Small tables with named rows and columns. After each table, cells are looked up by row and column.

Sefazu
            Tor  Benefir   Kenat  Lelakev     Kog     Bos   Dalev    Pibu    Pegu
Rudofak  44.749   39.968  36.044   25.941  65.483  17.578  44.309  67.957  28.634
Nud      56.919   56.165  54.540   33.231  30.038  12.594  20.130  85.651  38.643
Mol      20.361   22.065  10.582   22.010  75.824  39.893  64.285  29.110  29.217

What is the Pegu of Mol in Sefazu? 29.217
What is the Tor of Rudofak in Sefazu? 44.749
What is the Tor of Nud in Sefazu? 56.919
What is the Kog of Nud in Sefazu? 30.038
What is the Kenat of Rudofak in Sefazu? 36.044
What is the Pegu of Nud in Sefazu? 38.643
What is the Dalev of Mol in Sefazu? 64.285
What is the Kenat of Nud in Sefazu? 54.540
What is the Pibu of Mol in Sefazu? 29.110
What is the Lelakev of Nud in Sefazu? 33.231
What is the Kog of Mol in Sefazu? 75.824
What is the Benefir of Nud in Sefazu? 56.165
What is the Bos of Rudofak in Sefazu? 17.578
What is the Bos of Nud in Sefazu? 12.594
What is the Bos of Mol in Sefazu? 39.893
What is the Benefir of Rudofak in Sefazu? 39.968
What is the Pibu of Nud in Sefazu? 85.651
Row with the largest Pibu: Nud

Ritafuv:
columns: Mok, Bebu, Gekinan, Gad
Subisub: [-38, -1, -18, 27]
Bopa: [-8, 0, -1, 5]
Vaga: [-42, 8, -11, 43]
Nub: [-55, 13, -14, 55]
Goser: [-50, 9, -16, 36]
Fita: [-40, 7, -13, 29]
Gugunib: [-49, 2, -16, 56]

What is the Gekinan of Fita in Ritafuv?
-13
What is the Gekinan of Goser in Ritafuv?
-16
What is the Mok of Bopa in Ritafuv?
-8
What is the Mok of Gugunib in Ritafuv?
-49
What is the Bebu of Subisub in Ritafuv?
-1
What is the Gekinan of Gugunib in Ritafuv?
-16
What is the Gekinan of Nub in Ritafuv?
-14
What is the Gad of Nub in Ritafuv?
55
What is the Bebu of Vaga in Ritafuv?
8
What is the Gad of Gugunib in Ritafuv?
56
What is the Gad of Vaga in Ritafuv?
43
What is the Mok of Fita in Ritafuv?
-40
What is the Gad of Bopa in Ritafuv?
5

Pebig
fields: Gotupeg, Kizukek, Zaloti
Livuda: [-5.0, -2.2, -8.1]
Taz: [3.0, -0.4, -1.6]
Tode: [-0.2, -0.3, 2.4]
Bom: [-1.6, 0.2, -4.9]
Gekozad: [-5.5, -6.0, 5.1]
Dilu: [-0.8, 1.6, -2.0]
Lig: [1.0, 4.6, -4.4]
Beso: [-7.7, 1.4, 5.3]
Lagego: [-4.1, -1.6, 0.4]
Gafip: [0.8, 2.3, -1.3]

Gotupeg of Taz = 3.0
Kizukek of Gekozad = -6.0
Zaloti of Dilu = -2.0
Gotupeg of Tode = -0.2
Zaloti of Lig = -4.4
Zaloti of Livuda = -8.1
Zaloti of Beso = 5.3
Zaloti of Gekozad = 5.1
Kizukek of Bom = 0.2
Zaloti of Lagego = 0.4
Kizukek of Gafip = 2.3
Which row has the largest Zaloti? Beso

Kar =
cols = Vif, Lufa, Viter
Lemonu: [1789, 889, 602]
Lipat: [8619, 313, -7123]
Zir: [3132, -1163, 2864]
Bufezen: [-3640, -9587, 5320]
Lolusum: [134, -316, -6118]
Ral: [-1265, -3763, -534]
Mot: [488, -3261, -318]
Med: [264, 449, -6545]
Sagolav: [1121, -9633, -2369]

What is the Viter of Mot in Kar? -318
What is the Vif of Mot in Kar? 488
What is the Viter of Zir in Kar? 2864
What is the Vif of Sagolav in Kar? 1121
What is the Lufa of Sagolav in Kar? -9633
What is the Viter of Lipat in Kar? -7123
What is the Viter of Ral in Kar? -534
What is the Vif of Bufezen in Kar? -3640
What is the Lufa of Bufezen in Kar? -9587
What is the Viter of Lolusum in Kar? -6118
What is the Viter of Sagolav in Kar? -2369
What is the Vif of Lipat in Kar? 8619
What is the Lufa of Med in Kar? 449
What is the Vif of Lemonu in Kar? 1789

Table Logal
,Gemes,Kupib
Pano,22574,81740
Rutuku,56727,49586
Lag,80261,20714
Baz,61896,34001
Sosefiv,48744,53456
Giribaz,33523,74872
Mim,61738,43874
Runu,56240,58224
Teves,27465,75491
Bukefa,80877,15139
Debegi,80750,19865

What is the Gemes of Debegi in Logal? 80750
What is the Kupib of Pano in Logal? 81740
What is the Kupib of Sosefiv in Logal? 53456
What is the Gemes of Mim in Logal? 61738
What is the Kupib of Mim in Logal? 43874
What is the Kupib of Lag in Logal? 20714
What is the Kupib of Baz in Logal? 34001
What is the Kupib of Teves in Logal? 75491
What is the Gemes of Lag in Logal? 80261
What is the Gemes of Runu in Logal? 56240
What is the Gemes of Bukefa in Logal? 80877
What is the Kupib of Bukefa in Logal? 15139
What is the Kupib of Runu in Logal? 58224

Zaz.csv
,Beg,Nunobup,Tetifo,Zim,Dev,Rus,Zazok
Gabik,9833,4474,7012,1555,6341,3520,1259
Per,5917,3685,1927,4291,2441,1971,3413
Tun,1200,4864,7332,5728,2895,4320,5345
Potu,4557,3038,7839,3756,4125,3162,4279

What is the Rus of Gabik in Zaz?
3520
What is the Zim of Tun in Zaz?
5728
What is the Beg of Gabik in Zaz?
9833
What is the Nunobup of Tun in Zaz?
4864
What is the Beg of Tun in Zaz?
1200
What is the Tetifo of Tun in Zaz?
7332
Row with the largest Nunobup: Tun

Fafa
fields: Zagi, Mizu, Fegez, Mikifet, Fenag, Fome, Zonifu
Gidum: [152, 130, 110, 145, 77, 97, 145]
Febobo: [65, 172, 94, 113, 87, 78, 140]
Dotuve: [132, 131, 142, 70, 112, 167, 86]
Vadub: [119, 104, 123, 117, 97, 125, 159]
Lanupo: [158, 48, 171, 87, 151, 125, 66]
Varavup: [122, 201, 83, 47, 113, 117, 48]
Bovir: [187, 100, 141, 41, 87, 146, 92]
Zevume: [241, 54, 169, 118, 113, 196, 118]
Puli: [100, 103, 85, 10, 99, 114, 60]
Tir: [114, 71, 138, 68, 64, 174, 93]

What is the Mizu of Varavup in Fafa?
201
What is the Fegez of Zevume in Fafa?
169
What is the Mikifet of Vadub in Fafa?
117
What is the Fome of Gidum in Fafa?
97
What is the Fome of Puli in Fafa?
114
What is the Zonifu of Lanupo in Fafa?
66
What is the Zagi of Dotuve in Fafa?
132

Vifane =
	Tinudug	Zokufi
Gola	0.484	-0.376
Pugusu	0.846	-0.790
Nug	0.633	-0.627
Zufozog	0.465	-0.494

What is the Zokufi of Nug in Vifane? -0.627
What is the Tinudug of Gola in Vifane? 0.484
What is the Tinudug of Pugusu in Vifane? 0.846
What is the Zokufi of Gola in Vifane? -0.376
What is the Zokufi of Zufozog in Vifane? -0.494
What is the Tinudug of Nug in Vifane? 0.633
What is the Tinudug of Zufozog in Vifane? 0.465
What is the Zokufi of Pugusu in Vifane? -0.790

Pogaz =
	Gali	Fim	Gaz
Kobodak	7392	4066	3678
Vibitu	1991	3798	4210
Naki	8654	3660	4322
Fifozu	9429	4566	3866
Zim	7964	4346	3463
Nif	2327	3856	4197
Bama	9157	4112	4825
Nam	3782	5254	4326

Bama, Gali => 9157
Bama, Gaz => 4825
Naki, Gaz => 4322
Naki, Gali => 8654
Fifozu, Gaz => 3866
Nam, Gali => 3782
Kobodak, Fim => 4066
Kobodak, Gali => 7392
Bama, Fim => 4112
Vibitu, Gaz => 4210
Fifozu, Fim => 4566
Zim, Gaz => 3463
Fifozu, Gali => 9429
Zim, Fim => 4346
Vibitu, Gali => 1991
Nif, Gali => 2327

